Each row of numbers belongs to one of the things below and depends on some of the facts about them. Some rows are named. Which thing is each other row?

Some facts about the things:
doflin studada:g griskun:fedor ruro:setan vutro:h
tridrer studada:a ruro:velak vutro:j
trugir studada:d griskun:lilim ruro:fitras vutro:j
luzo studada:c ruro:vofi vutro:i
skopla studada:a ruro:puguk vutro:j
zitok studada:d griskun:trugir ruro:vofi vutro:k
buplur studada:g griskun:zitok ruro:setan vutro:k
flakon studada:a ruro:velak
voker studada:c griskun:magul ruro:flodur vutro:h
gukul studada:d ruro:fitras vutro:i
folas studada:g griskun:setan ruro:vofi vutro:k
setan studada:a griskun:truba
goker studada:a griskun:votoste ruro:drobun vutro:j
notrinuk studada:d ruro:velak vutro:k
zistem studada:a ruro:flodur vutro:h
gromi studada:d ruro:velak vutro:j
subi studada:c ruro:drobun vutro:i
foser studada:g griskun:lotra ruro:setan vutro:h
diger studada:f griskun:vobrum ruro:flakon vutro:i
truba studada:c griskun:buplur ruro:setan vutro:h
gretur studada:b ruro:mupos vutro:j
plune studada:c ruro:fitras vutro:j
brotre studada:d ruro:fitras vutro:h
puguk studada:d ruro:drobun
vobrum studada:d griskun:brotre ruro:velak vutro:h
pesku studada:a ruro:puguk vutro:h
traskodi studada:g griskun:tavun ruro:setan vutro:i
vofi studada:f ruro:setan
tragas studada:b ruro:velak vutro:i
daklus studada:f ruro:puguk vutro:i
lotra studada:b griskun:skelun ruro:flakon vutro:k
brogros studada:c ruro:drobun vutro:k
skelun studada:d ruro:velak vutro:h
bruskes studada:c ruro:drobun vutro:j
tudrurar studada:e griskun:foser ruro:flodur vutro:j
draplis studada:g ruro:setan vutro:j
votoste studada:d ruro:flodur vutro:i
vukegrir studada:g ruro:setan vutro:k
vabran studada:b ruro:vofi vutro:k
steskis studada:a griskun:tudrurar ruro:puguk vutro:h
fedor studada:e ruro:vofi vutro:j
drobun studada:g
flitril studada:d ruro:vofi vutro:i
sustil studada:f griskun:steskis ruro:vofi vutro:j
magul studada:c griskun:stisa ruro:flakon vutro:i
vedak studada:d griskun:mupos ruro:velak vutro:i
tavun studada:c griskun:sidruker ruro:mupos vutro:i
flodur studada:g ruro:fitras
dralan studada:c ruro:flakon vutro:h
lilim studada:g griskun:voker ruro:drobun vutro:k
logon studada:d griskun:doflin ruro:setan vutro:k
stufle studada:b ruro:mupos vutro:h
grito studada:d ruro:vofi vutro:j
stopen studada:e ruro:fitras vutro:k
stekluflen studada:c griskun:traskodi ruro:mupos vutro:k
sidruker studada:d griskun:rufada ruro:velak vutro:i
zigu studada:c ruro:flodur vutro:i
stisa studada:e griskun:diger ruro:flodur vutro:h
vutol studada:c ruro:flakon vutro:i
velak studada:e
rufada studada:g ruro:drobun vutro:j
zanu studada:b ruro:mupos vutro:k
mupos studada:c ruro:fitras
fitras studada:e griskun:stekluflen

Some things and their rows:
notrinuk: -19; -5; 9; 1; 2; -2; 2; 8; -6; -8; 10; 0; -1; -7; 0; 1; 21; 6; 1; 4; 6; 0; 4; -9; -1; 34; 6; -1; -9; -8
gretur: 16; 18; -4; 3; 1; -14; 4; 1; 1; 24; -19; 1; -4; 9; -7; 1; -1; 1; 16; 0; 0; 8; -10; -9; 4; 45; 0; -2; 9; 14
mupos: 5; 8; -4; 7; 1; -5; 12; -2; -4; 6; -4; 10; -9; -12; -1; -3; -10; -2; 23; -6; -11; 5; 3; 17; -2; 28; 2; 0; 9; 2
stekluflen: -2; 4; 8; 3; 1; -5; 29; 1; -8; 18; -8; 5; -8; -7; 5; -2; -11; 6; 32; -2; 3; 4; -7; 11; -6; 26; -1; 0; 13; 0
goker: -23; -16; 0; 4; 2; 15; 10; -7; 4; 13; 3; 0; 5; -1; 10; 6; -6; 0; 0; 3; -2; -3; 13; 3; -8; 11; -5; 9; 16; 4
voker: 20; 0; 11; -5; -2; -9; 5; 8; 8; -8; 4; 11; -4; -2; 12; -1; -11; -1; 22; -9; -3; 0; -2; 8; -10; -5; -7; 0; 3; 2
lilim: -13; -12; 3; 2; 2; 8; 12; -13; -4; 4; -2; -3; 9; -9; 8; 1; 2; 2; -1; -5; -2; -6; 2; 4; -14; 6; -9; 7; 0; 15
flodur: 12; 20; 0; -3; -3; -10; -4; -8; 3; -2; 6; 6; -5; -4; 10; 4; -5; -7; 4; -6; -15; -11; 4; 9; -10; -9; -5; -2; 3; 8
skelun: -10; -19; 9; 4; 3; -9; -5; 15; -1; -1; 10; 5; 1; -12; 13; 0; 11; 9; 6; 5; 11; 0; 4; -8; 2; 24; 4; -3; -11; -15
folas: -4; 3; 4; -5; -3; 15; 12; -21; 7; 1; 7; -8; 3; 10; -10; -5; -3; -13; -21; 2; 16; -6; -5; 5; 19; -23; 6; -1; -5; 7
steskis: -6; -18; -1; -2; 3; 2; -6; -15; -7; 5; -26; -5; 3; -14; 23; 5; -11; -1; 6; 0; -1; 3; 2; 0; 0; -33; -8; 8; -6; 4
rufada: -12; 3; -7; 4; 0; 9; -6; -14; -6; 7; -8; -9; 6; 5; 19; 2; 10; -6; -8; 0; -28; 4; 9; 5; -2; -17; -5; 3; -5; 7
dralan: -9; -4; 10; 4; 6; 11; 6; 18; 1; -11; 26; 7; 1; -18; 1; -4; 6; 5; 6; 0; -11; -9; 1; -12; 8; -11; -2; 3; -10; -20
flitril: 6; -12; 3; -4; -4; 1; -3; -6; 9; 1; -18; -5; -2; 13; -11; -4; -15; -3; -21; 10; 20; 5; -1; 6; 12; 15; 9; -4; -3; -9
luzo: -5; -7; 1; -6; -4; 10; -3; -5; 9; -1; 4; -1; 4; 12; -17; -5; -17; -14; -10; 0; 2; 2; -11; 14; 7; -12; 9; -2; 1; -13
vutol: -7; 0; 2; -1; 4; 10; -5; 21; -2; -9; 27; 0; -2; -10; -11; -4; 16; 1; -4; -1; -22; -6; -7; -18; 1; -16; -1; 3; -6; -25
truba: -17; -14; 0; 1; -2; 11; 12; -6; 5; -7; 21; 6; -1; -3; 3; -3; -24; 1; 11; -5; 29; 0; -9; 7; 4; -24; 2; 1; -4; -10
buplur: 1; -9; -2; 2; -3; 9; 14; -5; -1; 3; 19; -2; 1; -2; -8; -2; -14; -2; 3; -2; 28; -11; 1; 3; 1; -4; -2; 1; -4; 2
foser: 5; -1; -1; 0; -1; 6; -8; -6; 2; 2; 16; -4; 5; 7; -9; -1; -12; -4; -5; -1; 14; 0; 3; 5; 16; -39; -1; -9; -5; -4
stopen: 9; 21; 1; 0; -2; -3; 3; 0; -9; -4; 5; -1; -1; 7; -3; 1; 9; -5; -1; -5; -15; 1; -5; 0; 1; -10; -5; -6; 9; 18
logon: -14; 7; 0; 0; -5; -1; 5; -7; -4; -15; 0; -11; -1; 14; -26; 1; -5; 12; -13; -1; 10; 5; 6; -4; 2; -16; 4; -1; -12; -4
gukul: 7; 14; 0; 1; -3; -10; -12; 3; -4; 4; -1; -3; -5; 5; -4; 1; 11; 0; -3; 0; -3; 15; -4; 2; -7; 25; -2; -1; 3; 3

Name these rows:
A row may be one of the things named above.
-4; 12; -7; 0; -2; -8; -23; 8; -10; -9; 9; -12; -1; 8; 0; -1; 42; -2; -22; 3; -18; 12; 4; -10; 7; -1; 8; -5; -4; -18 => sidruker
1; 10; 0; 2; 3; 4; -9; 1; 0; -6; 18; -4; 1; -16; -7; 0; 25; 1; -9; 1; -19; -10; 8; -7; 2; -18; 1; 1; -5; -18 => flakon
27; 12; 4; -3; -7; -12; -19; 4; 2; -7; 5; 1; -14; 14; 6; 5; -1; -1; 0; 0; -13; -2; -3; 3; -2; 12; -6; 1; 15; 6 => votoste
-8; 4; -10; -2; 2; -6; -21; 6; -5; -2; 22; -3; 6; 6; -7; -1; 27; 0; -12; 1; -17; 2; -4; -20; 7; 10; 7; -3; -7; 0 => tragas
3; 12; -7; 2; -2; -6; -18; 2; -9; -18; 21; -2; 2; -2; -6; -3; 38; -1; -18; 3; -15; 13; 11; -10; 13; 14; 6; 0; -5; -5 => vedak
-7; 2; -9; 3; 1; 10; -10; -10; -4; 7; -2; -9; 7; 3; 12; 3; 9; -7; -8; -5; -27; 4; 7; 4; -9; -28; -3; 3; -2; 7 => rufada
2; -12; 0; -1; 0; -2; 0; -6; 9; -11; -39; 4; 2; 11; -17; -2; -9; 3; -13; 4; 23; -10; -7; 11; 1; 5; 5; -5; 0; -1 => vofi
1; 5; 1; 1; 4; 11; -5; 19; -2; -6; 30; 0; -3; -13; -9; -4; 12; -3; -3; 2; -20; -4; -7; -14; 1; -13; -1; 5; -5; -21 => vutol
-5; -11; 1; -6; -3; 8; 2; -6; 7; 3; 4; -3; 2; 13; -14; -7; -17; -9; -14; 0; 7; 3; -11; 10; 9; -10; 10; -1; 3; -8 => luzo
-6; 1; -11; 3; 1; 14; -6; -8; -1; 6; -2; -11; 6; 7; 15; 2; 13; -4; -7; -4; -25; 4; 7; 5; -5; -32; -3; 3; -2; 4 => rufada
10; 2; 3; 1; 7; 3; 3; 9; -4; -5; 18; -1; 2; -6; -5; -3; 20; 16; -7; 4; -13; -10; -7; -24; 7; 15; -2; 1; -10; -12 => lotra
3; 20; -1; 0; -1; 2; 0; -2; -11; -6; 1; -2; -1; 7; -5; 0; 8; -4; -1; -5; -13; 1; -5; 0; -1; -5; -4; -6; 9; 17 => stopen
-2; 15; -2; 3; 1; -21; 6; -4; -4; -8; -6; 2; 3; 1; 10; 1; 3; 1; 4; 0; -10; -9; -2; 14; -10; -19; 0; -3; 13; 5 => fitras
-10; 6; -2; -2; -4; 3; 4; -5; 10; -2; -24; -6; 6; 20; -15; -2; -18; -11; -21; 0; -1; -11; -1; 0; 21; -30; 9; -4; -2; 9 => fedor
8; 12; -2; 0; -3; -13; -11; 1; -2; 5; -4; -3; -5; 5; -1; 2; 8; -2; -2; 0; -4; 13; -5; 2; -5; 28; -4; -3; 2; 2 => gukul
4; -8; -3; 2; 7; -8; -3; 26; 2; -13; -3; 6; -3; -9; -12; -4; 25; 13; -13; 6; 2; -6; 3; -19; 6; 7; -4; 2; -1; -8 => diger
5; -7; -1; -1; 1; -4; 1; -8; 11; -11; -31; 4; 1; 10; -12; -1; -9; 3; -12; 3; 24; -7; -3; 13; 4; 9; 6; -5; 4; 4 => vofi
-8; 3; -1; 4; 2; -3; -4; 4; -4; -10; 10; 2; 8; -8; 5; 0; 9; -1; -3; 2; -12; -13; 0; -3; -10; -13; 3; -5; -1; 2 => velak
-11; -24; -3; 0; 3; -6; 4; -12; -5; -3; -32; 0; -2; -15; 16; 6; -15; 4; 4; 0; 13; 1; -1; 1; -12; 14; -3; 9; -4; 0 => puguk
-7; 11; -5; 1; -2; -7; -23; 10; -9; -7; 19; -11; -1; 10; 1; 0; 39; -2; -18; 3; -19; 9; 3; -9; 4; -6; 8; -3; -11; -16 => sidruker
-19; -3; -7; 2; 4; -4; -3; -18; 0; 4; -4; -4; 8; -9; 6; 3; -5; -1; 0; -1; -12; -6; -1; 14; -20; -19; -5; 2; -1; 7 => drobun
-11; -12; 2; 2; 5; 8; 8; 26; 4; -4; 28; 3; -2; -21; -6; -6; 8; 6; 4; 1; -3; -13; -5; -18; -5; 16; -4; 6; -2; -23 => magul
11; 15; 2; 3; 1; -20; -7; -6; 2; 18; -13; 2; -4; 1; -6; 1; -2; 3; 18; -3; -8; 12; -10; -5; 11; 27; -1; -7; 6; 17 => stufle
-9; 2; -10; 3; 1; 12; -7; -6; -4; 11; -5; -10; 6; 7; 18; 4; 12; -3; -11; -3; -26; 3; 9; 6; -5; -26; -3; 3; -2; 8 => rufada
9; -3; 9; 0; -1; -15; -3; 3; 4; -2; -5; 0; -8; 0; 2; 1; 3; 5; 5; 0; -1; 12; 12; -1; -1; 1; -2; -5; 3; 9 => brotre
8; 6; 2; 5; -2; -8; 2; 9; 3; 7; -11; 3; -6; 7; 4; 2; 4; -2; 8; 2; 13; 5; 7; 0; -14; 38; -3; 1; 0; 3 => trugir
-9; -16; 3; 4; -2; 9; 10; 1; 5; -2; 23; 7; 1; -1; 0; -2; -22; 0; 10; -7; 25; 0; -5; 3; 5; -29; 4; 0; -8; -14 => truba
-5; 7; -17; -1; -4; 6; -11; -7; -2; -1; 18; -11; 5; 11; -12; -1; -4; -2; -14; 0; -4; 3; 2; 4; 16; -29; 0; -6; 1; -10 => traskodi
4; 2; 5; 2; 1; 3; 18; 14; 2; 7; 5; 11; -3; 0; 6; 0; -11; -2; 25; -3; -4; 1; -4; 7; -13; 22; -2; 3; 4; 1 => plune
-7; 7; 0; 0; 2; 8; -3; 17; -5; 8; 20; 2; 6; -6; 2; 0; 20; -4; 1; 5; -1; -3; 5; -10; -2; 3; 5; 0; -6; -7 => tridrer

